Here is a tiny trained network, its code and every weight. The questions are about switching its units off for an input and a class, where a switched-off unit gives its printed mean instead of its output.

import numpy as np


def w(rows, s, z=0):
    codes = np.array(rows[::2]) - 128.0
    scale = np.full(codes.shape[1], s)
    scale[-1] = z or s
    return codes * scale


def f(y):
    return np.maximum(y, 0)


def log_softmax(a):
    a = a - a.max(-1, keepdims=True)
    return a - np.log(np.exp(a).sum(-1, keepdims=True))


def net(x, mask):
    res = np.array(x, float).reshape(1, 6) / 4 @ E
    y = f(res @ A[0][:, :-1].T + A[0][:, -1])
    res = res + np.where(mask, y, B[0][:, -1]) @ B[0][:, :-1]
    return log_softmax(res[-1] @ U[:, :-1].T + U[:, -1])


A, B = {}, {}
E = w([
[89,164,8,123,59,173,55,74,69],'x0',
[209,173,65,26,108,122,92,139,88],'x1',
[87,186,195,108,5,173,163,35,66],'x2',
[228,143,206,79,172,119,140,128,58],'x3',
[117,164,139,133,68,219,85,194,136],'x4',
[143,3,73,82,88,190,254,124,130],'x5',
],0.0087)
A[0] = w([
[80,97,106,176,102,124,166,106,158,133],'n1',
[124,148,64,106,91,120,105,85,147,93],'n2',
[147,121,234,152,73,171,196,112,113,133],'n3',
[177,110,46,60,104,94,175,140,109,139],'n4',
[163,63,111,154,180,102,234,107,164,125],'n5',
[62,80,81,182,106,141,182,153,155,208],'n6',
[97,90,144,149,246,114,186,69,158,164],'n7',
[149,84,116,188,161,97,108,175,106,124],'n8',
[140,38,98,113,184,84,202,135,138,148],'n9',
[115,101,138,138,82,58,99,65,92,241],'n10',
[181,140,162,127,126,101,212,116,80,253],'n11',
[184,183,164,159,167,102,74,108,132,33],'n12',
[89,161,117,91,39,120,117,121,84,131],'n13',
],0.011,0.0044)
B[0] = w([
[82,110,98,170,52,86,76,136,119,213],'n1',
[163,77,148,142,178,131,200,95,149,199],'n2',
[153,97,146,35,75,221,142,170,147,218],'n3',
[146,117,1,132,97,155,199,124,70,226],'n4',
[116,237,163,140,151,89,27,116,129,246],'n5',
[98,177,96,163,75,169,144,155,130,254],'n6',
[92,204,169,135,225,125,67,138,176,236],'n7',
[169,114,170,73,110,176,133,138,188,187],'n8',
[161,184,148,95,251,105,144,77,72,246],'n9',
[105,194,77,126,149,150,182,85,84,205],'n10',
[150,108,104,168,53,108,81,179,189,224],'n11',
[89,160,62,190,72,98,180,103,94,189],'n12',
[214,159,136,152,203,108,170,55,160,219],'n13',
],0.0095,0.012)
U = w([
[174,92,42,37,93,198,206,70,19,186],'0',
[46,213,57,229,144,10,90,99,74,176],'1',
[126,140,254,124,219,163,171,101,143,2],'2',
[83,25,106,136,52,220,194,238,177,144],'3',
],0.0074,0.005)

Each question gives the input, the list of numbers given to net, and the class t.
The units are the neurons (one row each of A and B). Each row of codes is followed by its name. A weight is (code - 128) times the scale printed after its matrix; where a second scale follows, it is the last column's (A, B and U).
mask holds one flag per neuron, in row order. A switched-off neuron (its flag False) gives its mean, the last column of its row in B, instead of its output. The means were averaged over made-up inputs and are rounded, as every weight is.
A unit's drop is (log p(t) with every unit on - log p(t) with that unit switched off) / (log p(t) with every unit on - log p(t) with every unit switched off).
The circuit of an input: a set's keep is (log p(t) with only the set's units on - log p(t) with every unit switched off) / (log p(t) with every unit on - log p(t) with every unit switched off). Starting from the 12 units with the biggest drops (on a tie, the unit counted first), units are removed one at a time, each time the one whose removal leaves the highest keep (on an exact tie, the one counted first), for as long as the keep stays at least 0.8.
units of the circuit, in order: the units of the circuit, biggest drop first
most important unit: the unit with the biggest drop
top k neurons: the k neurons with the biggest drops, biggest first
drop of u: that unit's drop, to one decimal
input [8,-7,7,6,-6,0], class 0: most important unit : n3
input [-8,8,-5,3,0,3], class 1: top 2 neurons : n5, n4
input [4,-4,1,7,4,8], class 3: units of the circuit, in order : n11, n10
input [2,-2,-7,0,2,0], class 2: units of the circuit, in order : n8, n4
input [-5,-8,-1,-1,6,-5], class 3: units of the circuit, in order : n9, n5
input [-6,2,-8,5,-3,7], class 1: top 3 neurons : n5, n4, n11
input [2,-5,5,6,-3,-1], class 0: top 2 neurons : n3, n10
input [-1,5,6,-6,1,-2], class 0: top 2 neurons : n7, n5
input [-1,-2,7,1,-5,-2], class 0: top 3 neurons : n3, n10, n5
input [-1,-4,8,5,-1,6], class 3: top 2 neurons : n11, n3
input [-8,-7,5,-4,1,-5], class 3: top 2 neurons : n3, n9
input [-8,-6,-8,-4,-5,7], class 1: top 2 neurons : n5, n1
input [-7,-3,-4,-5,-6,7], class 1: drop of n5 : 0.3
input [-5,3,8,7,7,6], class 3: units of the circuit, in order : n11
input [-6,3,2,1,6,4], class 3: drop of n11 : 0.1
input [2,8,-3,3,8,-4], class 0: drop of n5 : 1.1
input [1,8,2,-2,-8,-2], class 0: drop of n10 : 0.0
